jf-dr: [ 12 -11  -5  19  26  19  48 -24  -5  -7  16  34 -13 -12 -24  11  23  20
   8  32  10 -30  25  17 -12 -32  23  23]
cd-qt: [ -8  57 -15  13  22  64  32 -12  35 -25  53  22 -18  -8 -11  26  10  45
  21  -5 -19  -5  -3 -14 -39 -56  33  64]
jl-bn: [  4   2   6 -31  17  -5 -28  -8 -17  16  -1  -7   5  17   3   8  -1  -9
 -20  -8  -6  -4 -27  -9  19   4  -6 -11]
jl-bn: [-30  29  28 -18   6   0  22 -41   4  29 -38  19  26  18 -21   3  34  13
   9 -10 -52 -35 -18  -4  -3 -56   5   1]
jj-lc: [-15 -18  15  -2 -23 -40  41  19  13  11 -35  15  38  29  -4 -22   8 -10
  42 -15 -57 -21   5  24  10 -38 -38 -24]
jj-lc: [ 16 -41 -29  21 -24 -20 -14   7  -4  -3  40   6   7 -35 -22  25 -32   5
 -23 -29  49 -20  14   0 -21  19   6 -16]
jj-lc: [ 25 -25 -18  15  -4  -2 -30 -24 -20  -5  25  -7 -16 -29 -21  16 -21   2
 -36  -2  71  -6   8  -9 -11  35  26  -8]
jf-dr: [  5 -31   5   1  23 -19  19  -6 -23  45  10  36  11 -12 -19  24  29  11
 -67   9   2 -53  21  14  -5  -7  -6  -5]
cd-qt: [ 35 -18  21 -33  45 -15   9 -32 -39   5 -34   5  -8  27  -8 -13  32 -31
  -4  31 -16  -6  -3  18  47  -6  -5 -27]
jf-dr: [-27  -4  -6  16 -29   0   9  61  25 -19  -9 -16   0   1  44 -27 -22  -6
  52  16 -10  40   8   9   2  22 -23   7]
jf-dr: [  15   19   -2  -39  -23  -23  -36  -26   13  -18    0  -14   35   -6
  -33   25  -17  -28   27 -101  -55    2  -39  -22    6  -39   -4  -52]
jj-lc: [-11  -7   8  19 -28 -14  39 -60  11 -12 -41  22  24 -47 -54  11  22   0
  48 -28 -21 -32  21   8 -22 -55  32 -31]
jl-bn: [ 25  -8  -4   4  14  11  12 -31  -9 -32  -6   2 -19 -28 -18   5  10 -14
  27  11  10  10  14   7   7  -7  27 -11]
jl-bn: [-29   5   4  -1 -10  -3 -31  31  -1  35   0  -9   6  -7  29   5  -5   8
 -49   1   8   5  -5 -13  -7  38 -14   6]
cd-qt: [ 43  14 -19  24 -19   5   2 -10  17 -36  43 -12 -12  37 -27 -16 -33  11
   4 -28  35   6   2  -5 -22  -7   1  21]
jf-dr: [  2  15 -13   7  11  34  35 -33  16 -36  20  18  -8  -7 -26  14   0  21
  64   2  -5 -12  -6   1 -15 -56  35  24]
jj-lc: [ 19 -33 -14 -21  19  -3 -18  -9 -25 -11  16  -2  -6  -2  -4  15 -19 -13
  18   9  26  -5 -20   2  23   7  10 -17]
jl-bn: [-19 -39 -32  11  -4  14   2  55   3 -23  34  -2 -11  -4  38   0 -45  10
  60  42  41  15  -9  10   7  23  -2  20]
cd-qt: [ -3 -27 -11   7  -7  -6   2  15  -3  -9   2  -1  -1 -12   8  -1 -15  -4
  24  14  19   4   4   8   5  13   0  -7]
cd-qt: [-39   3 -28  28 -21  33   5  25  28 -17  37   7  -4 -45  11  25 -28  34
  38   2  24   3   1 -10 -37  -4  26  32]
jj-lc: [-26  17  -8  29 -41  -8   4  98  42  12  27 -12  10  31  51 -27 -25  16
 -23 -12 -17  27  16   1 -24  31 -57  34]
jl-bn: [ 17 -14  -9   9   6  -8  12  20   0   5  27  15   1  -9  -5  12   5   2
 -33 -10  -3 -12  21   9  -8   2 -13   1]
cd-qt: [ 10  18  30   3   2 -18   1 -45 -17  45 -26   2   7  59 -28 -27  22  15
 -70   5  15 -37  -1  -4  -6  -3  -9  10]
jf-dr: [  1   1   5  16  26  31  29 -19 -10 -18 -15   3 -34   4   9 -21  16   9
  30  71  30  12  14  12   7   4  26  30]
jf-dr: [  0   1 -24  33  -5  20  46  10  27 -16  53  32   0 -12 -21  20  -6  37
  15  -9   3 -28  21   7 -40 -41  11  38]
cd-qt: [ 23  26  19  19  -7 -15  26 -12   8  24   2   6   6  77 -23 -36  13  20
 -56  -8  -3 -27  13   5 -18 -17 -29  29]
cd-qt: [-68  -6  12  -7 -19  -8 -28  18  -2  46 -37   0  23 -56  28  23  10   3
 -21   1 -12  -4  -6 -14  -6  26   3 -19]
jl-bn: [  9  -3 -10   2 -18  -7 -22  26   5 -12  15 -23  -3  32  16 -20 -35  -5
   7  -6  22  21 -13  -4   5  25 -18   3]
jj-lc: [ -2  -7 -18  -5   3  21 -18   5  -1 -32  13 -15 -16 -13  15   5 -27  -4
  49  16  26  26 -18  -6  10  13  19   4]
jj-lc: [-10  54  20  19   1  29  -4 -21  11   8 -19 -12 -22  -3   5 -16  27  15
 -44  14   5  21  17 -16 -23  15  17  32]
jf-dr: [  9  -7  14 -24  -2 -33 -44  -3 -23  36 -17 -14  15   6   0   4   5 -22
 -67 -27  -3  -5 -11 -10  16  32 -20 -35]
jl-bn: [ 51 -26 -16 -11  29  -2  -6  -7 -21 -25  29   3 -18 -14 -13  16  -2 -22
  -8  -2  16   5   8   9  19   8   6 -18]
jf-dr: [ -2   6   2  -6   2   3 -11  -9  -3   6   1  -3   0   5  -2   3  -2   3
  -9  -3   5  -3 -11  -7   0   1   4   2]
jj-lc: [ -8  31   4  26 -12  13  12 -27  18  11   5  16   2 -45 -29  22  26  22
 -45 -29  -7 -16  29 -12 -44 -17  23  12]
cd-qt: [-17 -20  -8   6 -27 -10 -37  -7  -8   6  -9 -16   5 -28  -1   7 -27  -1
  -2  -6  44   2 -10 -13  -6  32  16 -19]
jl-bn: [ 11  -8  -4 -43  17  -4 -37  -1 -20  -3   8 -19   3  48  11  -3 -29 -14
  24  -1   6   5 -53  -9  37   3 -10 -10]
[-19  47  44  -6  43  16  42 -50 -11  64 -29  35   4  54 -19 -10  69  40
 -71  36 -34 -56   1   1 -11 -47   2  46] : cd-qt
[-11  31  14 -11  15  17   4   7   6   5 -11  -3  -6  19  19 -10  18   2
  -2  14 -28  15  -6  -3   6  -5  -7  18] : jj-lc
[-11  49   8   1  15  39 -11   2  10  -2   2 -12 -24   1  23  -5  14  12
 -21  18  -3  30  -1 -16  -9  13  12  36] : jj-lc
[ -6   6 -15  18   2  16  14   0  11  13  47  23   2   0 -16  22  -6  40
 -28  -6  20 -35   3  -6 -34 -20  10  37] : jf-dr
[-14  10  15 -48  24   1 -21 -29 -19  19 -21  -3  14  35  -1   6   3  -4
  18   0 -24 -16 -52 -11  29 -25   3 -10] : jl-bn
[-15   6  -9   2  16  25  32  30  17 -14  19  19  -5 -18  18  13  11  10
  34  14 -34   6   9   9  -4 -25   0  22] : cd-qt
[ -8 -18 -26  15 -22 -24  25  36  27  32  71  48  46 -22 -32  54 -10  35
 -44 -76 -31 -68  12   2 -48 -48 -24   4] : jf-dr
[ 62 -15   7   5  18 -25   7 -36 -24   2  -1  10  -9 -15 -41   5  32 -24
 -69 -19   5 -14  39  13   4   6   0 -31] : jf-dr
[ 16  -5   4 -21  57  25  36 -20 -19 -15  -1  24 -19   4  -2   8  33  -4
  34  47 -22  -7  -1  18  27 -34  16  11] : cd-qt
[ 17 -11   6 -65  51  -9 -56 -11 -45  36  11  -3   5  12   6  34   7 -21
 -58 -10 -10 -15 -46 -15  42  15  -7 -27] : jl-bn
[ 13  -5   1  15  25  15  22 -23 -15   6   8  17 -20  -1 -13   1  20  16
 -27  38  30 -19  19   8  -7  -1  18  23] : jf-dr
[  11  -10    5    8    2  -20  -25   13  -19   47   14    0    0    7
    2    3    6    7 -106   -1   32  -18   16   -4   -9   45  -19    3] : jf-dr
[-14  -3  40  -7  11 -30  14 -20 -25  66 -52  13  17  44  -4 -25  42   5
 -65  30 -12 -40   6  11  12   3 -23  -3] : cd-qt
[ 15  32  26 -32  11  -5 -35 -56 -17  10 -38 -20   1  15 -19  -5  20 -21
 -27 -24 -17   7 -24 -19  18  -3  10 -25] : jl-bn
[ 11   3  -8   5 -15  -4   9   7  17 -26   6  -2   5  -9  -7   0  -8 -10
  30 -28 -20  13   7   3  -4 -15  -5 -11] : jf-dr
[  9  31   5  42 -60 -20  -3  24  36  -6  -3 -28   4  34   0 -45 -20   4
 -30 -38   8  26  25  -6 -33  25 -31  11] : jl-bn
[  1 -11 -21  12 -14  -1 -20  51   9  -2  40 -11  -5   4  25   1 -34   6
 -18  -4  28  15   1  -4  -8  36 -19  14] : jj-lc
[ 15  -5   7   8  16  14  29 -15  -6 -37 -32  -5 -27  -5   6 -27  17 -19
  54  48   2  30  21  19  21   1  15  -2] : jf-dr
[-19  53  34  45 -33  18  11 -58  15  -8 -74 -26 -23  -6 -11 -51  29   8
  -2  28  26  30  32 -10 -28  17  34  18] : jj-lc
[ -2  56  40 -37  -7  -7 -53 -65 -10  18 -63 -39   8  38 -14 -23  14 -20
 -24 -32 -20  17 -42 -32  17   3   7 -24] : jl-bn

gfmb: [-18 -24  -2 -30  10 -56 -33  -5  47  -5  33 -29 -44 -24 -23 -54 -18 -13
  15  48  -1  44 -64  24  23 -19 -28  18]
bzfb: [-11 -16 -26   6  17 -28  21 -49  31  26  23   6 -24 -22 -35 -35  24 -21
  28  13  29  27 -39   9 -11  24  19 -20]
bzfb: [  8 -22  32 -15  11  22   8  -5  30 -36  19 -21  46 -20   4   8 -84 -15
  16  27  -7  58  -6   0  49 -47 -18   6]
hfng: [ -9  27  23   6 -19  16  35 -34 -14  23 -41 -12  28  -9   1  35 -33 -36
  19 -34  -4  39  16  12 -22 -30  18   0]
fmbp: [ 27 -36  -7  15  33 -13  30   7  63 -11  38  -3  18 -43 -22 -28 -21  12
  32  45  19 -12  20  12  39  39   1  -7]
bzfb: [ -1  11  18  10 -17   1  18  12  -8  17 -14  -1 -11  -5  -5   4  -8   7
  -3 -18  -3 -29  18   4 -22   7  -4  13]
gfmb: [ -4 -16  20 -24   6  13 -23 -11  18 -37  22 -16  16   2   7  -2 -56 -12
   1  21  -8  59 -39  -5  35 -49 -22  10]
fmbp: [ -2  10 -17 -10   3 -31 -22  14   2   4 -18 -15  -5  -6   9  -3  24  -9
   6  15 -11   5  10  22  10   0   4   2]
gfmb: [-20  -7  23 -18 -19 -11  -3  22 -17  11   3 -12 -22  -5  -5 -13 -22   0
 -13   2 -15   3 -14  -3  -5 -30 -27  12]
hfng: [ -8  -6  -3  -2  -3  -7 -12  -2   1   2  17   8 -32  10 -10 -19  14  12
 -11  -2   6 -13 -30  -8 -14   9  -9   6]
fmbp: [ 13  14  -9  -3   2   8 -35  25 -12 -25 -14   1  12  23  28  19  17  15
 -16  -1 -14 -19  19  -1  13   2  -1   8]
hfng: [ -9 -19   4 -12  -9   1  14  55 -49  16   1   4   8  -8   8  -1  10  10
 -23   9 -18 -27  39 -20  12 -15 -14 -21]
hfng: [ 32   4 -11  11  26   4   0  -5  42 -28  -7 -11  47 -14  13  18 -14  -4
  28  22   3  12  35  21  39  17  18  -1]
gfmb: [ 23 -23   9  29   9  17  45  17  21   4  26  18   5 -19 -19 -11 -10  32
   5   4  18 -58  33 -12  -1  47   0  -4]
gfmb: [-10  -5  24  -5 -15  24  15   5 -26   3   1   3   8   5   2  10 -27  -1
 -13 -15  -6   6  -1 -18  -7 -27 -11  -1]
fmbp: [ 11 -39 -12  -7  13 -17  28  94 -31  14   8  -3  33 -40   9  -9  18  20
  -8  46 -21 -51  90  -7  50  10 -11 -34]
fmbp: [ 10  -9  12   2   4  -2  16  16  18  -3   3 -11  15 -21  -3  -2 -28   2
  11  15  -3  -4  22   9  18   0  -7   5]
fmbp: [ 12   9  19  11   5   7   3 -43  57 -19   7 -11   0  -6 -13  -1 -47  -6
  25  -3  14  26 -30  18  -2   4   0  28]
bzfb: [ 11 -38  41  17   3  53  50 -13  22 -17  51  20  16 -10 -24  -8 -70  21
   0  -3  22  -7 -14 -36   4   0 -18   0]
fmbp: [-12 -21 -29   2  13 -22  15 -19   2  26  22  13 -22 -13 -24 -31  40  -7
   8  13  20   4 -21  -6  -8  22  12 -28]
fmbp: [ 13  15   3  -6   4 -22 -20  21  26 -14 -21 -28  13 -14  14   7 -17  -4
  15  19 -17   6  24  33  25  -4  -4  21]
bzfb: [ -3  -5  18  -9   2 -11  19 -10  25   3  -6 -27  24 -33  -6   1 -49 -28
  28  18  -6  47   5  22  23 -29  -3   3]
hfng: [ 13 -24  23  -1  10  -3   8  11  48 -22  30 -14   5 -25 -13 -19 -55  10
  14  31   2   4  -6   8  30  -2 -23  18]
bzfb: [  3 -11  17  14  -5  21  23  -4   4   1  21  15 -10   2 -15  -7 -16  18
  -6 -12  13 -25  -7 -18 -15  14  -7   4]
bzfb: [ -6 -24 -19  20  13  -5  33 -45  22  25  39  28 -34  -8 -41 -37  28   3
  12  -3  39  -9 -40 -15 -29  43  15 -21]
hfng: [-12  42   5  10 -11   1 -18 -98  38   1 -16  -3 -35  25 -16   5  -9 -30
  21 -43  23  54 -81  21 -53  -2  19  31]
gfmb: [ -1  30 -12   3  -8  19  -8 -13 -38   4 -37   8  21  26  24  38  28 -13
  -8 -31  -7   8  19  -4 -16  -9  24 -11]
hfng: [-19   2  26  -3 -27  16  51  25 -61  40 -30  -3  26 -18   3  25 -19 -18
  -7 -23 -18  -2  50 -11 -13 -36  -1 -19]
gfmb: [ 38   2 -14   6  30  10 -31   5  45 -53   6  -6  38   6  23  15 -10  14
  12  27   1   2  18  12  46  19   7  10]
bzfb: [  6   0  35 -13  -5  13 -15  11  20 -32   2 -22  18  -2  12  11 -65   0
   1  10 -16  25  -5   7  25 -36 -25  28]
gfmb: [ 19  -8 -17  35  10 -11  40  11  19  27   9  20 -15 -20 -24 -18  38  26
  12  -1  23 -72  37   4 -19  72  17  -9]
hfng: [ -2  -7 -10  10  -3  -1   9  12 -17  16   9  19 -22   6  -9 -12  34  19
 -13  -9   8 -41   5 -15 -20  27   2  -9]
[ 27 -34   1  16  20  33  24  29   8 -23  37  23  29  -5  -1  -2 -10  35
  -7  17  11 -43  33 -28  28  29  -4 -16] : fmbp
[  0  -4  59  23 -27  20  90  13   0  39 -14 -10  21 -47 -25  12 -76  -4
  19 -22  -2 -23  54   5 -20  -8  -9  10] : bzfb
[ 21   3  -9   5  12 -11 -19  24  25 -20  -1  -7   6  -2  10  -1   6  17
   4  19  -4 -25  22  15  21  23  -2  13] : gfmb
[ -4 -12 -41   8  24 -20  -7 -53  30   8  30  19 -33   4 -26 -34  50  -6
  14   9  34  14 -53  -1 -14  39  22 -19] : fmbp
[  0  10 -42  -1  19 -35 -36 -32  29  -3   2   0 -26   8  -5 -19  51  -9
  13  13  14  16 -36  20  -3  27  19  -2] : fmbp
[ 10  -1  -4 -13   6  23 -35  23 -19 -37   1   4  25  26  31  20   0  12
 -22   6 -15   3   9 -16  28 -19  -8  -2] : bzfb
[ -2  13  10  -4 -13  15 -11  12 -25  -6 -15   0   6  17  16  19  -4   4
 -16 -16 -13  -6   8  -7  -6 -16  -5   7] : fmbp
[-24  16  31  -2 -24   2   6 -55  15  13  -2  -8 -35   5 -23  -7 -40 -21
   8 -30   9  40 -63   7 -42 -26  -8  27] : hfng
[  4  -5 -13  16  14  27  27 -52   5   2  10  20  22   4  -9  10   5 -15
  14 -14  25  27 -12 -15  -8  10  28 -26] : gfmb
[ 18  20 -14   9  14   6  -3 -21  18 -13 -24  -7  37   0  16  27   2 -16
  21  -1   2  22  23  19  14   6  26  -4] : hfng
[-15  11   0  -3 -13  12  -8 -15 -30   7  -7  11 -14  24   4   8  16  -4
 -16 -25   0   5 -21 -15 -25 -12   2  -3] : fmbp
[ 15 -15  10  10  16 -10 -13 -30  81 -29  46  -3 -35  -5 -28 -38 -33  19
  18  19  25  -1 -58  12   3  31 -16  34] : hfng
[ 36   1  14  12  23 -14  -2  -5  92 -36   7 -31  24 -33  -5  -4 -59   3
  42  36   5  12  13  43  41  20  -4  35] : fmbp
[ 24  28  -8  24   0  46  10   2 -32 -11 -35  21  48  27  31  54  21  10
  -9 -36  -1 -30  58 -13  -8  18  30 -13] : gfmb
[  6   9  -7 -13   2   7 -64  11   0 -43   9   4 -16  41  23   2  13  23
 -27   2  -9  -7 -32  -9   9  -5 -16  21] : bzfb
[-11  28  -3   2 -12   5  -2 -36 -15  13 -28   1  -2  15   4  19  12 -22
   4 -30   2  25 -13   5 -28 -11  18   0] : hfng
[ -4   3  -6 -14   0 -34 -30  18  13  -3  -3 -18 -21  -5   2 -16   8   1
   1  20 -11   0  -9  20  10  -2 -12  15] : gfmb
[  7 -31  33   9   0  39  40   4   7 -11  35  12  18 -11 -14  -3 -56  15
  -3   1   9  -7   2 -28   9  -8 -17  -3] : gfmb
[  4 -15  15 -15  12   9  -4  -9  27 -29  15 -17  30 -13   4   2 -54 -15
  14  25  -4  52 -14   4  39 -34 -11   3] : bzfb
